[ 31  13   0 -16  -1  11  -4 -16  15  11   7  -8  11  28 -16  -8  12  19
   3 -10   4  14  -5  -2  -7 -22   2  -8 -13  -2 -43   2  19   5  -7   2] : [68]
[ 16  -3   4   5  -2  11  -3 -20   7  18   3   4   0   2  40   3  -3   9
   0  -8   1   6   6  -1   3  -7   1  40  14  -2  -8   2  25 -15  -7  11] : [68]
[  3   6   1  10  -1 -21   1 -20   6  19   8 -10  -9   1 -10  -9  -5  22
  -8 -12  -3  -4   6   2  -3  -5  -4  -1 -19  -2  32   4  16   2 -10 -16] : [63]
[ 30  16   1  -1  -1 -45   2  -4  -1 -11  -3  -9  -4   3 -41 -14   8  23
  -8 -26  -1   3   6   3  -7 -15 -17 -60 -16   3   1   0  -1  15   6  -7] : [68]
[  9   0   1  11  -2 -12   2 -10  -5  16   4  -3 -14 -20   6  -7  -5  11
 -15 -23  -3  -2   7   1   6  -5  -3   6  -7   2  28   3   9  10  -4 -13] : [63]
[ 21  10  -2   2  -1 -29   1 -21   3  19   9 -10  -3   8  -6 -11   0  36
  -7 -26   4   2   4   2  -2 -14  -7 -18 -17   1 -34   3  27   6  -6  -6] : [68]
[ 23  11   0   2  -1  -3  -2 -29  12  28  10 -13  -3   7 -17 -14   3  31
  -8 -14  -4   7   2  -1  -8 -16   2  -1 -22  -3  30   5  27   9 -17 -11] : [63]
[ 17  13  -1   4  -1 -21  -1 -30  13  23  11 -15  -3  11 -20 -13   1  37
  -7 -14  -2   2   4   1  -7 -14  -3 -10 -27  -3  10   4  28   4 -14 -10] : [63]
[  7   8  -1   3  -1 -27  -4 -17  15  11   9 -14  -5  15 -10  -9   2  22
  -6 -11  -3   6  -2  -2   1 -13  -9 -29 -16  -2  47   4  28   3  -7  -5] : [68]
[ 19   6  -3   8  -1 -24  -2 -19  13  18  13 -20  -4  16   0  -8   3  22
  -4 -32  -4  11   0  -3  -2 -19 -12 -11 -20  -1  86   5  20   5  -5  -3] : [68]
[  9   6   0   2  -1 -26  -3 -16  11   8  10  -9  -1  10  -9  -6   1  21
  -3 -15  -3   7  -1   0  -3 -12  -6 -14 -20  -1  11   4  20   8  -6  -6] : [68]
[ -14   -6    3   -4    0  -42    7   -3  -10   16   13  -18    4    4
    5   -3  -14   19   -1  -24   11  -16   -2    4   11    0   -3  -20
  -35    3 -100   -3   17    8   -4  -16] : [63]
[  5  10   0   4  -1 -21  -1 -22  13  14   8 -10  -1  16 -19 -10  -1  25
  -1  -2  -2  -1   2   2  -8  -6  -3  -8 -21  -4  16   3  18  -2 -11  -6] : [63]
[ 17   9  -1  -8  -1   0  -3 -13  11   7   6  -6   6  18 -13  -4   6  21
   2  -4   2   7  -2  -1  -6  -9   0 -10 -12  -2 -30   2  15   7  -1  -1] : [68]
[ 10   2   2  17  -2 -21   3 -18  -4  20   7  -7 -16 -19   7 -10  -8  19
 -16 -20  -2  -3   9   2   2  -3  -5   2 -10   1  27   3  15   9  -6 -15] : [63]
[ 60  27  -3   8  -3  21 -12 -46  31  22   1   1  -9  13 -19 -17  22  37
 -13  -2 -15  30  10  -4 -23 -32  -3  12  10  -6 100  11  28   5 -16   4] : [68]
[ 25  17  -2   3  -2  23  -7 -26  23  15   3  -4  -5   8 -35 -14  14  19
  -9   9 -13  16   1  -3 -17 -18   2   1  -5  -5 100   7  10   8 -15  -6] : [63]
[  9  15   1  -4  -1 -17   1   5   4 -14  -3 -14  -4   3 -67 -14  12  14
  -7   0  -7   1  -3   3 -13  -6  -9 -60 -22   1  80   1 -16  20   2 -18] : [68]
[ 26   9  -1   4  -1 -11   2 -22   5  21  10  -9   0   0  -5 -10   2  24
  -2 -25   0   6   5   0  -8 -16  -1  21 -16  -1   2   4   3   7  -9  -7] : [63]
[ -1  12   0  -3  -1  -3   1  -8   7   5   6 -14  -3   9 -49 -14   6  26
  -5   7  -5   0  -5   0  -9  -7   0 -36 -29  -1  64   5  -3  16 -10 -20] : [63]
[ 14   6  -3  11  -1 -22   2 -24   4  25   9 -10 -12  -7  -6 -13  -3  33
 -14 -26  -3  -2   8   2  -1 -11  -4  -2 -20  -1  28   5  25   8 -11 -15] : [63]
[ 34  11  -1 -14  -1  11  -4 -11  10   9   7  -8   9  21  -3  -7  13  24
  -1 -16   5  14  -5  -2  -5 -21   1 -11  -9   0 -59   2  21  13  -5   2] : [68]
[ 37   9   1  -6  -2   8  -2 -16   3  16   8 -10  -1   4   7 -11   8  28
 -10 -34   3  13   0  -1   1 -26   0  -3  -6   3 -43   3  26  22  -7  -7] : [68]
[  7   5   0   2  -1  -6   0 -12   1   9   4  -6  -2   3  -4  -6   0  13
  -3  -4  -2   1   2   0  -2  -5  -1  -7  -9  -1   6   2  11   3  -5  -5] : [63]
[ 10  15   0  -4  -1 -19  -3 -33  25  18  11 -15   8  34 -35  -9   4  30
   6   5  -2   3  -1   1 -20 -15  -1 -14 -32  -7  -4   3  25  -5 -15  -2] : [63]
[ 22  12  -1  -1  -1  -8   0 -27   8  24   8  -8  -2   2 -10 -13   1  28
  -6 -15   2   3   5   2  -7 -15   1   8 -20  -2 -21   4  19   9  -8 -10] : [63]
[ 26   3   1   1  -1   1   0 -16   1  21   6  -5  -6  -5   5 -10  -1  20
 -11 -25   1   7   3   0   2 -13  -2   0  -6   2 -21   4  11  15  -6  -9] : [68]
[ 15  12   1   3  -2  15  -4 -15  13  10   2  -3   8   6 -29 -10  10  14
  -7   4  -6  10   1  -2 -10 -12   1  -4  -4  -3  87   4   5   6  -8  -2] : [63]
[  22    9    0   -2   -1    2    2  -21   -1   16    4    3    4  -11
   -9  -10    0   24   -1   -7    9    0    5    6   -8   -5   10   34
  -17   -1 -100    2    4   11  -15  -13] : [63]
[ 28  20  -1 -12  -1  -6  -4 -32  24  19  11 -17  10  38 -25 -11  11  39
   3  -9   2  11  -3  -1 -12 -23   0 -21 -29  -4 -24   4  34   5 -15  -2] : [68]
[ 12  14  -1 -14  -1  -2  -5  -7  21   3   6  -9  15  38 -27  -4   9  16
  11  18   3   6  -6  -1 -13 -11   2 -11 -17  -4 -26   1  12  -4  -8   7] : [68]
[ 33   6  -2   7  -1  -4   6 -18   3  26  11 -11   1  -7  12  -7   4  14
   2 -35  -3   9   6  -1  -9 -16   1  42 -23   0  36   4 -15   7  -4  -5] : [63]
[  3   1   2   5  -2  -9   1 -10   0   9   3  -4  -7  -5   3  -3  -3  10
  -6 -12  -1  -1   4   1   1  -1  -2   4  -4   0  20   1   5   4  -2  -6] : [63]
[  -5   -1    1   -5    0  -50    7    5  -12    2    9  -16    3    2
   -5   -4   -9   11   -2  -27   10  -14    0    4    9    3   -9  -41
  -29    4 -100   -3    8   10    4  -12] : [63]
[ -7   5   1  -6  -2  10  -4 -11   2   3  -6   4  -4   8 -21  -6  -3  12
 -11  21   7 -11   0   3   1   5   5 -40   8  -1 -81  -1  33   3  -9  -8] : [68]
[ 23   8  -2  15  -2 -22  -1 -25  19  34  19 -31 -14  34  11  -8   9  34
 -11 -47 -21  10   1 -11  -2 -29 -24 -47 -13   0 100   7  26   2  -3   5] : [68]
[  5  10  -2  -2  -1 -16  -2 -21  12   7   7  -7   4  19 -23  -6   2  19
   4   9  -2  -2   1   0  -9  -6   0   0 -19  -4   7   2  15  -4 -11  -1] : [63]
[ 19  13   0   1  -1 -27   1 -23   7  21  12 -16  -3  10 -20 -15   0  38
  -9 -22   1   3   3   2  -5 -16  -5 -24 -32  -1 -21   3  26  13 -11 -15] : [63]

[-28  -5   8   0  27  20 -11 -19  -9  -8   7  28  -5 -15 -32  -2  13 -23
  10  -8   4  -1  -9 -17   2  15  18   3   7  39   2  13  13 -19  16] : <20>
[-11  22  -9  -8   8 -12 -30  -4  -6 -12 -18   9 -15   4  -3   8  41 -15
 -11 -34  25  -2  26 -54 -13   4  -9  25   9 -10  33  26  19  18  22] : <20>
[-27   3   8   2   7  -8 -20  -8   6   4  12  14 -11  -5 -18   1  19 -22
  11 -13  14   1  -4 -28   4   6  13  24   3  13   1  17  13 -13   6] : <20>
[-36  -9 -11  -1  57 -11  -7 -17  14 -24  18   5 -15   4 -18  22 -37  19
   2 -10  24   5 -41   2  29  16 -24   4   0 -31 -31  11  36  -5   4] : <18>
[-46 -30  17 -17  33   5   5 -22 -18  19  23   7 -12 -21  -4   2  -8  -7
  20  -6 -12   0 -37  36   5 -14  18   9   2 -23 -12   2  14 -17   7] : <20>
[-69 -28  58  -1  34  28 -15  -2 -27 -17  -5  27 -21 -28 -60 -18 -14   6
  16 -15   7  -1  -4  -8 -16  34  33  -1   7  63  25  -2 -27 -74  64] : <18>
[-25 -18  10   7 -11  14 -19 -11  -8  21   8  33  -7 -24 -14 -13  21 -54
  28 -14   0   1  26 -13 -13   6  25  26  -1  27  16   9 -20   2  14] : <20>
[ 30  10   2 -17  86  49   0  19  -7 -57 -63   7 -35   9 -22 -11 -11  16
 -24 -35  41  -3  54 -60 -33  31 -18 -47  15  23  76  60   4  -5  77] : <18>
[-53 -26  -6   6  54   0  -9 -55 -29 -12  16  21  -1 -25 -19  14 -25 -20
  10   2  -4   1   1  27  -2   3  -5 -11   4  -1 -10   7   8  -9  31] : <18>
[-56  -1  24   4 -18 -49 -18  15   1  29  41 -28  18 -16 -38   4  27  -4
  25   2  -4   8 -40 -32  32   8   4  93  -6  -7 -34 -11  22  -1 -37] : <20>
[-29 -16  35 -27  10 -22  17  23  10  49  22  -7  11   1   0 -14 -32 -26
  19  -8  -2  -2 -33  -9   7  -1  -5   8   2  11   7  -7  18 -14  20] : <20>
[-15   0  11  -7  42  23 -13  -3  -7 -20 -15  22 -15  -8 -28  -6   3  -8
   4 -17  17  -2  16 -34 -19  19   6 -14  12  42  27  29  12 -19  35] : <18>
[-57  33   4  -3  -8 -63 -44 -52  14  11 -17  -4 -16  32   5   0  27 -11
 -23 -28  26   1  17 -41 -27 -10   5  42  14 -83  12  18  46  -9  14] : <18>
[  4  -3  -1   1  14  23 -15  -9  -9  -1 -15  31 -16  -9   1  -7   7 -46
  14 -26  16  -1  47 -22 -30   7   8  -7   5   9  44  36  -7  19  29] : <18>
[-12 -28  -1 -14 -25 -30  -1  12  39  36  18 -51  19  -9   6  -5  28 -15
  19  -4   9  12 -23  -9  64 -15 -20  98 -24 -71  -1 -21   1  34 -15] : <20>
[-34 -33  48 -15  33  29   5  13 -19  20 -13  14  -2 -20 -28 -27 -13 -20
  13 -18   0  -3  21 -24 -36  14  17  -7   7  57  58  12 -33 -38  74] : <18>
[-51  -9   2  12 -24   2 -41   3 -16   9  17  51 -14 -31 -13   3  26 -57
  53 -26  26  -3  -8 -23   6  17  38  34 -14  61 -17  -7  -6  -1   2] : <18>
[-32  32  -7  -2  24 -54 -33 -44   9  17 -26 -19 -16  44  17  -2  12 -14
 -19 -25  30   4  29 -47 -31 -10 -14  20  10 -81  27  37  53  12   7] : <18>
[-71 -24   5   5  41 -13 -13 -29  11 -10  28  39  -1 -18 -26  13 -33   6
  16   8  16   4 -19  13  14  13   0  29  -6 -10 -57  -1  10 -23  -6] : <18>
[-12  -1   7  -3  14   0 -15 -20  -2   6 -11  14 -11   5   0 -10   5 -32
   6 -22  14   0  42 -24 -33   3   8   3   7 -11  41  30   0   0  35] : <18>
[-36  22  -1   8  33  20 -19  -3  18 -22   3  10  -3   0 -50   2  53  10
  -2  13  21  -2 -57 -50  55  22   7  58  -6  41 -21   7  59 -14 -12] : <20>
[-30 -29   6  -4  10  30  15 -12 -23  38  20  -4  12 -10   2 -26  35 -20
   8  -3 -32  -3 -46  18   9 -17  38  -3 -16  -8  13  15 -17   4   0] : <20>
[-77 -25  -5   6  51 -29 -10 -29   8 -13  43  14  -1 -10 -16  26 -44  12
  16   8  12   7 -41  32  31   4 -15  17  -8 -37 -57  -6  27 -20   3] : <18>
[-11 -15  -8  -7  44  13  -2 -24  -6  -1  16  12  -7  -7 -16   5  -9  -8
   3 -10   5   3 -22   9   8   3  -4  -8  -1  -8   2  10  17   3  15] : <20>
[-11  -6   6  -6  25  13   3  -2  -9  10   7  15   2  -7 -31 -10  28 -24
  10  -4  -8   1  -8 -20  -1   4   7   7   3  15  19  19   2   1  11] : <20>
[-44  12   3  -5 -23 -19 -33  10 -11   2   1  10  -7 -16 -19   8  48 -17
   3 -24  11  -2   8 -50   8  10  -1  59   3  22  10  -1   7   1   6] : <20>
[-38  22  11   9  17 -21 -37 -81  12   9 -32   4 -19  34   9 -15  18 -41
 -14 -21  33   2  55 -31 -62 -10  16  28  18 -55  26  42  36 -15  14] : <18>
[-29 -29  13   9 -27   2 -27   6  13  35  38  42 -16 -17  17   3 -17 -58
  55 -31  24   6 -12   5   4   2  28  17 -27   5 -21  -4 -28  12  -9] : <18>
[-21   7   4   3  16   8 -23  -4   8 -20   7  21 -17  -3 -22   1  11 -13
   7 -17  20   1  -7 -29   5  16  10  11   4  21  -1  17  28  -8   7] : <18>
[-26 -22  15  14  -2  55  -8 -36  10  -2  -4  25  21  -9 -20 -29  65 -42
  -1  21 -27  -7 -26 -10  35   0  24  42 -36  51   6  21 -12   6   8] : <20>
[-13 -21  -7   1   4  28 -14 -37  30  17 -12  19  14 -23 -16 -34  52 -45
  19  20   7  -1  20  12  45  -9  12  85 -29  10  22 -48  -2  15  37] : <20>
[-38 -12  25   1   9   4 -18 -17   2   8  22  24  -6 -18 -36  -5   4  -9
  21  -8   2   1 -13  -8   2  14  26  16   5  37 -10   1   0 -37  13] : <18>
[  2   2 -16  -4   5   8 -20  13   3 -10 -10  14 -17 -10  -5   5  29 -33
  14 -21  29   1  19 -38  20   9  -4  34 -11  11  26   4  11  25  20] : <20>
[-27 -23  11  21  35 -10  -3  -2 -27  35 -17  32  34 -23 -13 -22 -17 -13
  24   2  -7  -6  17 -57 -56  10 -13   6   7  67  61  30  11  -9  33] : <18>
[-53  48   1   5  28 -47 -46 -49  -8 -11 -42   8 -18  23 -13   1  32 -16
 -22 -20  23  -1  26 -67 -39   4  -1  32  19 -20  15  33  62  -6   9] : <20>
[-13  16   3  16  72 -47   0  29 -59  39 -57  13  14  -2 -28 -21 -22 -30
  43   8 -25   4  14 -54 -42  24 -17  -7  -8  64  15  27  39  35  -4] : <20>
[-100   14   -5   22   96  -27  -27  -54  -28  -82   30   22  -25  -18
  -62   56  -38   49    8   19   24   -4  -82   10   57   28  -20    7
   13   25  -87    5  100  -65   17] : <18>
[-29  -7  -4  -9  35  18   4 -18   0   6  17  -4 -12  -7 -16   1  17  10
  -2  -1  -2   0 -58   8  19  -6  24  -6  -9  -9 -11   8  29   3   2] : <20>
[-68 -35   4   6  47  -3 -10 -51 -26  -7  32  14   0 -29 -18  11 -28 -20
  23   5 -12   1 -15  44   8   0   1  -8   1 -10 -17   2   1 -21  31] : <18>
[-25 -30 -10  -9  33  18  -7 -57 -12  28   0   6  -5 -35 -15 -12  20 -47
   0  16  -1   3  16  46   4 -13  37  23 -25  12  19 -33   3  21  52] : <20>
[-12 -28  -1  -9  11  13   5 -21  -4  41  22  -1   4 -14   0 -14   7 -37
  14  -7 -14   4  -6  19   2  -8  13   2  -9 -22  22   3 -21  13  16] : <20>
[-37 -17  20  -5  14   6  -7 -10   1  14  25  13  -1 -12 -25  -6   5 -11
  18  -5  -4   2 -28  -1  18   5  21  14   0  18  -4  -1   5 -24   9] : <20>
[  4 -43  19 -27  14   2  13  15   2  44   8 -14   4   1  15 -23 -22 -26
  17 -26  -4   5  13   9 -19 -12  -4  -7  -4 -41  53  13 -38   5  46] : <18>
[-49  -6  39 -13  20   5   2   1 -23  16  -7  34   7 -26 -36 -15 -10 -37
  18   2  -2 -10  -5 -31 -25  18  14   5  19  96  11  12  27 -34  34] : <18>
[-14  -9  22  -8  30  11  -8   1  -2  -1 -17  11 -10  -3 -22 -17  -7  -7
   6 -19  15  -1  21 -28 -25  18   9 -10   8  25  44  26  -4 -20  46] : <18>
[-100   -9   -6   21   79  -53  -17  -53  -21  -53   53   10  -11  -16
  -37   54  -68   37   27   18   14    1  -74   47   66   11  -37   14
    2  -42  -86   -5   71  -53   18] : <18>
